Below is a small trained network, with its code and all its weights. Each question gives an input and a class and asks what happens when units are switched off, that is, made to give their printed mean instead of their output.

import numpy as np


def w(rows, s, z=0):
    codes = np.array(rows[::2]) - 128.0
    scale = np.full(codes.shape[1], s)
    scale[-1] = z or s
    return codes * scale


def f(y):
    return y / 2 * (1 + np.tanh(0.7978845608 * (y + 0.044715 * y**3)))


def log_softmax(a):
    a = a - a.max(-1, keepdims=True)
    return a - np.log(np.exp(a).sum(-1, keepdims=True))


def net(x, mask):
    res = np.array(x, float).reshape(1, 2) / 4 @ E
    y = f(res @ A[0][:, :-1].T + A[0][:, -1])
    res = res + np.where(mask, y, B[0][:, -1]) @ B[0][:, :-1]
    return log_softmax(res[-1] @ U[:, :-1].T + U[:, -1])


A, B = {}, {}
E = w([
[55,220,83,108,135],'x0',
[140,142,144,248,251],'x1',
],0.016)
A[0] = w([
[173,115,152,95,105,51],'n0',
[225,65,247,145,133,193],'n1',
[169,156,97,152,85,2],'n2',
[120,19,121,59,88,244],'n3',
[44,211,148,122,17,103],'n4',
[121,85,97,38,76,231],'n5',
],0.011,0.0053)
B[0] = w([
[234,188,50,156,129,151],'n0',
[134,12,98,136,69,252],'n1',
[125,118,128,156,76,118],'n2',
[212,170,254,97,26,239],'n3',
[25,93,49,75,134,239],'n4',
[116,195,126,117,5,253],'n5',
],0.0091,0.013)
U = w([
[188,174,197,179,38,44],'0',
[148,26,142,216,177,251],'1',
[43,171,43,111,62,50],'2',
[4,249,119,234,217,213],'3',
],0.011,0.0022)

Each question gives the input, the list of numbers given to net, and the class t.
The units are the neurons (one row each of A and B). Each row of codes is followed by its name. A weight is (code - 128) times the scale printed after its matrix; where a second scale follows, it is the last column's (A, B and U).
mask holds one flag per neuron, in row order. A switched-off neuron (its flag False) gives its mean, the last column of its row in B, instead of its output. The means were averaged over made-up inputs and are rounded, as every weight is.
A unit's drop is (log p(t) with every unit on - log p(t) with that unit switched off) / (log p(t) with every unit on - log p(t) with every unit switched off).
The circuit of an input: a set's keep is (log p(t) with only the set's units on - log p(t) with every unit switched off) / (log p(t) with every unit on - log p(t) with every unit switched off). Starting from all 6 units, units are removed one at a time, each time the one whose removal leaves the highest keep (on an exact tie, the one counted first), for as long as the keep stays at least 0.8.
units of the circuit, in order: the units of the circuit, biggest drop first
k most important neurons: the k neurons with the biggest drops, biggest first
drop of u: that unit's drop, to one decimal
input [1,5], class 3: units of the circuit, in order => (n3)
input [3,1], class 3: units of the circuit, in order => (n1; n5)
input [1,4], class 3: units of the circuit, in order => (n1; n3)
input [2,1], class 3: units of the circuit, in order => (n1; n5)
input [3,3], class 3: 2 most important neurons => (n1; n3)
input [-7,1], class 1: 2 most important neurons => (n1; n5)
input [-6,1], class 1: 2 most important neurons => (n5; n1)
input [0,-7], class 0: drop of n3 => 3.5
input [-3,2], class 1: drop of n2 => 0.0
input [-1,4], class 1: drop of n3 => 0.1
